Below are the code and all the weights of a small trained network. Each question names an input and a class and asks about switching units off, where a switched-off unit gives its printed mean instead of its output.

import numpy as np


def w(rows, s, z=0):
    codes = np.array(rows[::2]) - 128.0
    scale = np.full(codes.shape[1], s)
    scale[-1] = z or s
    return codes * scale


def f(y):
    return np.maximum(y, 0)


def log_softmax(a):
    a = a - a.max(-1, keepdims=True)
    return a - np.log(np.exp(a).sum(-1, keepdims=True))


def net(x, mask):
    res = np.array(x, float).reshape(1, 3) / 4 @ E
    y = f(res @ A[0][:, :-1].T + A[0][:, -1])
    res = res + np.where(mask, y, B[0][:, -1]) @ B[0][:, :-1]
    return log_softmax(res[-1] @ U[:, :-1].T + U[:, -1])


A, B = {}, {}
E = w([
[85,11,247,178],'x0',
[15,123,98,36],'x1',
[185,82,184,7],'x2',
],0.011)
A[0] = w([
[83,157,105,131,186],'N0',
[183,120,190,66,46],'N1',
[134,133,139,107,96],'N2',
[181,77,140,98,9],'N3',
[104,79,152,129,178],'N4',
[170,92,134,91,139],'N5',
[164,106,142,93,124],'N6',
[248,156,162,156,103],'N7',
[148,154,133,58,119],'N8',
[111,94,63,162,189],'N9',
[110,148,129,140,137],'N10',
[94,64,161,129,11],'N11',
[35,115,117,110,17],'N12',
[169,101,143,87,133],'N13',
[50,128,127,115,179],'N14',
[142,115,79,71,120],'N15',
[133,104,76,74,112],'N16',
[118,143,133,78,114],'N17',
[130,129,95,82,107],'N18',
[159,178,90,128,103],'N19',
[118,138,143,71,112],'N20',
[44,116,117,108,32],'N21',
[77,150,95,160,79],'N22',
[111,95,160,172,146],'N23',
[151,147,95,134,80],'N24',
[101,155,164,53,101],'N25',
[127,111,129,197,143],'N26',
[107,96,151,117,200],'N27',
[174,173,64,126,135],'N28',
[167,128,181,84,49],'N29',
[87,138,96,163,146],'N30',
[97,63,183,126,50],'N31',
[68,165,95,167,36],'N32',
[157,181,103,118,166],'N33',
[96,90,176,127,168],'N34',
[146,166,95,87,164],'N35',
[53,141,141,115,184],'N36',
[128,101,134,191,149],'N37',
],0.017,0.011)
B[0] = w([
[110,123,110,143,210],'N0',
[50,111,65,124,218],'N1',
[124,110,129,153,143],'N2',
[118,103,70,165,170],'N3',
[111,98,101,141,236],'N4',
[114,176,146,80,208],'N5',
[99,174,113,93,194],'N6',
[72,191,103,65,247],'N7',
[193,107,175,161,206],'N8',
[75,104,104,153,210],'N9',
[120,135,103,121,158],'N10',
[164,238,193,11,195],'N11',
[17,120,17,161,181],'N12',
[112,156,136,83,209],'N13',
[126,179,177,69,228],'N14',
[188,130,196,159,198],'N15',
[178,135,184,170,191],'N16',
[168,122,155,151,182],'N17',
[195,141,171,143,180],'N18',
[49,70,71,120,209],'N19',
[190,113,172,153,191],'N20',
[52,93,51,139,179],'N21',
[116,178,150,64,186],'N22',
[162,94,136,174,222],'N23',
[111,85,111,148,166],'N24',
[153,129,173,145,211],'N25',
[164,92,141,183,215],'N26',
[105,104,97,167,231],'N27',
[74,137,92,122,245],'N28',
[37,98,74,147,187],'N29',
[77,132,95,104,203],'N30',
[100,158,113,90,233],'N31',
[147,186,188,84,188],'N32',
[71,148,103,76,225],'N33',
[87,99,70,140,248],'N34',
[152,138,171,126,225],'N35',
[148,184,171,99,225],'N36',
[182,60,150,192,214],'N37',
],0.012,0.013)
U = w([
[81,92,45,172,182],'0',
[124,178,153,40,6],'1',
[219,87,191,248,206],'2',
],0.016,0.0015)

Each question gives the input, the list of numbers given to net, and the class t.
The units are the neurons (one row each of A and B). Each row of codes is followed by its name. A weight is (code - 128) times the scale printed after its matrix; where a second scale follows, it is the last column's (A, B and U).
mask holds one flag per neuron, in row order. A switched-off neuron (its flag False) gives its mean, the last column of its row in B, instead of its output. The means were averaged over made-up inputs and are rounded, as every weight is.
A unit's drop is (log p(t) with every unit on - log p(t) with that unit switched off) / (log p(t) with every unit on - log p(t) with every unit switched off).
The circuit of an input: a set's keep is (log p(t) with only the set's units on - log p(t) with every unit switched off) / (log p(t) with every unit on - log p(t) with every unit switched off). Starting from the 12 units with the biggest drops (on a tie, the unit counted first), units are removed one at a time, each time the one whose removal leaves the highest keep (on an exact tie, the one counted first), for as long as the keep stays at least 0.8.
circuit, biggest first: the units of the circuit, biggest drop first
k most important neurons: the k neurons with the biggest drops, biggest first
drop of u: that unit's drop, to one decimal
input [-3,2,-7], class 1: circuit, biggest first => (N32)
input [5,0,-7], class 2: 2 most important neurons => (N37; N26)
input [0,4,-5], class 1: 2 most important neurons => (N14; N32)
input [2,-7,8], class 0: 3 most important neurons => (N1; N29; N3)
input [0,2,-3], class 1: 3 most important neurons => (N34; N19; N1)
input [1,-2,2], class 0: 4 most important neurons => (N11; N14; N36; N32)
input [1,-5,3], class 0: 4 most important neurons => (N11; N14; N36; N32)
input [3,-3,8], class 0: 3 most important neurons => (N1; N29; N3)
input [-2,1,-6], class 1: 3 most important neurons => (N32; N22; N34)
input [-6,-1,0], class 0: 2 most important neurons => (N11; N19)
input [0,2,-8], class 1: 3 most important neurons => (N32; N22; N14)
input [7,-3,8], class 0: 2 most important neurons => (N1; N29)
input [-4,2,-8], class 1: drop of N22 => 0.7
input [5,-6,0], class 2: circuit, biggest first => (N37)
input [2,-8,7], class 0: drop of N29 => 0.2
input [1,-6,5], class 0: drop of N11 => 1.1
